Below are the code and all the weights of a small trained network. Each question names an input and a target symbol and asks about switching units off, where a switched-off unit gives its printed mean instead of its output.

import numpy as np


def w(rows, s, z=0):
    codes = np.array(rows[::2]) - 128.0
    scale = np.full(codes.shape[1], s)
    scale[-1] = z or s
    return codes * scale


def norm(h):
    return h / np.sqrt((h * h).mean(-1, keepdims=True) + 1e-5)


def f(y):
    return y / 2 * (1 + np.tanh(0.7978845608 * (y + 0.044715 * y**3)))


def softmax(a):
    e = np.exp(a - a.max(-1, keepdims=True))
    return e / e.sum(-1, keepdims=True)


def log_softmax(a):
    a = a - a.max(-1, keepdims=True)
    return a - np.log(np.exp(a).sum(-1, keepdims=True))


def net(x, mask):
    ids = ['βδεζηθξτ'.index(c) for c in x.split()]
    T = len(ids)
    res = E[ids] + P[:T]
    r = norm(res)
    for j in range(2):
        rows = slice(2 * j, 2 * j + 2)
        q, k, v = (r @ M[0][rows].T for M in (Q, K, V))
        z = softmax(np.where(np.tri(T) > 0, q @ k.T / 2**0.5, -1e9)) @ v
        o = O[0][rows]
        res = res + np.where(mask[j], z, o[:, -1]) @ o[:, :-1]
    y = f(norm(res) @ A[0][:, :-1].T + A[0][:, -1])
    res = res + np.where(mask[2:6], y, B[0][:, -1]) @ B[0][:, :-1]
    return log_softmax(norm(res)[-1] @ U[:, :-1].T + U[:, -1])


Q, K, V, O, A, B = {}, {}, {}, {}, {}, {}
E = w([
[101,144,154,250,138],'β',
[193,83,106,132,113],'δ',
[55,200,142,226,84],'ε',
[106,69,154,220,63],'ζ',
[107,228,79,125,121],'η',
[204,195,171,166,46],'θ',
[163,138,172,126,73],'ξ',
[116,155,214,173,188],'τ',
],0.024)
P = w([
[40,72,208,38,188],'0',
[157,123,163,182,69],'1',
[163,173,152,179,62],'2',
[173,199,142,164,74],'3',
[215,187,146,116,106],'4',
[197,199,133,104,116],'5',
[142,245,110,108,109],'6',
],0.012)
Q[0] = w([
[135,126,144,120,133],'h0',
[141,141,131,134,118],'h0',
[115,89,99,94,161],'h1',
[13,17,83,2,228],'h1',
],0.064)
K[0] = w([
[111,132,148,132,122],'h0',
[144,169,181,105,128],'h0',
[159,145,133,174,155],'h1',
[226,147,19,254,135],'h1',
],0.044)
V[0] = w([
[148,116,151,72,36],'h0',
[189,122,174,182,115],'h0',
[112,233,108,99,167],'h1',
[61,166,112,165,3],'h1',
],0.041)
O[0] = w([
[24,177,126,121,108,228],'h0',
[127,152,191,145,177,252],'h0',
[193,128,144,51,73,126],'h1',
[114,113,177,195,3,193],'h1',
],0.029,0.021)
A[0] = w([
[26,88,64,18,11,129],'n0',
[86,233,146,233,88,186],'n1',
[80,109,142,4,74,159],'n2',
[51,112,109,189,212,3],'n3',
],0.027,0.0032)
B[0] = w([
[58,198,81,84,126,169],'n0',
[211,177,76,83,225,252],'n1',
[94,23,118,202,111,159],'n2',
[185,73,125,126,2,194],'n3',
],0.031,0.033)
U = w([
[206,139,169,125,154,53],'β',
[68,54,116,151,167,253],'δ',
[120,197,172,145,91,72],'ε',
[109,118,94,227,112,155],'ζ',
[119,101,132,94,72,253],'η',
[50,202,136,115,122,138],'θ',
[157,153,4,115,82,106],'ξ',
[123,87,123,68,168,29],'τ',
],0.013,0.0021)

Each question gives the input, a string of symbols that net reads in full, and the target symbol t.
The units are the heads (2 rows each of Q, K, V and O) and the neurons (one row each of A and B). Each row of codes is followed by its name. A weight is (code - 128) times the scale printed after its matrix; where a second scale follows, it is the last column's (O, A, B and U).
mask holds one flag per unit, heads first, then neurons. A switched-off unit (its flag False) gives its mean, the last column of its rows in O or B, instead of its output. The means were averaged over made-up inputs and are rounded, as every weight is.
A unit's drop is (log p(t) with every unit on - log p(t) with that unit switched off) / (log p(t) with every unit on - log p(t) with every unit switched off).
The circuit of an input: a set's keep is (log p(t) with only the set's units on - log p(t) with every unit switched off) / (log p(t) with every unit on - log p(t) with every unit switched off). Starting from all 6 units, units are removed one at a time, each time the one whose removal leaves the highest keep (on an exact tie, the one counted first), for as long as the keep stays at least 0.8.
circuit, biggest first: the units of the circuit, biggest drop first
most important unit: the unit with the biggest drop
top k neurons: the k neurons with the biggest drops, biggest first
heads that matter: for each layer, one digit per head in row order, 1 if its drop is at least 0.15 and else 0, layers parted by /
drop of u: that unit's drop, to one decimal
input θ ε δ, target θ: circuit, biggest first => [h0]
input β η τ ζ ξ, target β: top 2 neurons => [n0 n3]
input η θ β, target η: top 2 neurons => [n2 n1]
input β θ β, target β: top 3 neurons => [n1 n0 n3]
input η η θ τ, target η: top 2 neurons => [n1 n2]
input η β ε η η θ, target η: top 2 neurons => [n2 n1]
input η ζ τ τ ξ η ε, target η: top 2 neurons => [n2 n1]
input δ η η ε τ δ, target δ: heads that matter => 01
input η ξ τ τ η, target β: top 2 neurons => [n3 n0]
input τ θ ζ, target β: top 3 neurons => [n0 n2 n3]
input η ζ τ η β β ε, target η: top 2 neurons => [n1 n2]
input ζ ζ η τ η, target β: top 2 neurons => [n1 n2]
input η ε ε η β ξ θ, target θ: top 2 neurons => [n0 n3]
input η η η θ ζ, target η: most important unit => h1
input η ξ η η δ, target η: circuit, biggest first => [h1 n1]
input ε θ δ, target ε: circuit, biggest first => [h1 h0]
input η η η ζ ξ δ, target η: top 2 neurons => [n2 n1]
input η β θ ζ, target η: top 2 neurons => [n2 n1]
input τ η τ θ, target β: heads that matter => 10
input β ζ θ ε, target β: heads that matter => 00
input ζ θ η ε η, target ζ: heads that matter => 01
input θ η η τ ξ θ ζ, target θ: heads that matter => 11
input τ ζ ζ, target τ: circuit, biggest first => [h1]
input δ θ β η ζ ξ, target θ: heads that matter => 10
input η δ ξ η, target η: top 2 neurons => [n2 n1]
input η ξ ξ, target θ: top 2 neurons => [n0 n3]
input β η β β, target β: most important unit => n0
input ε η δ ξ θ δ δ, target ε: drop of n0 => -0.1
input τ ζ θ ξ, target τ: drop of n2 => 0.0
input η β τ δ η, target η: drop of n0 => 0.0
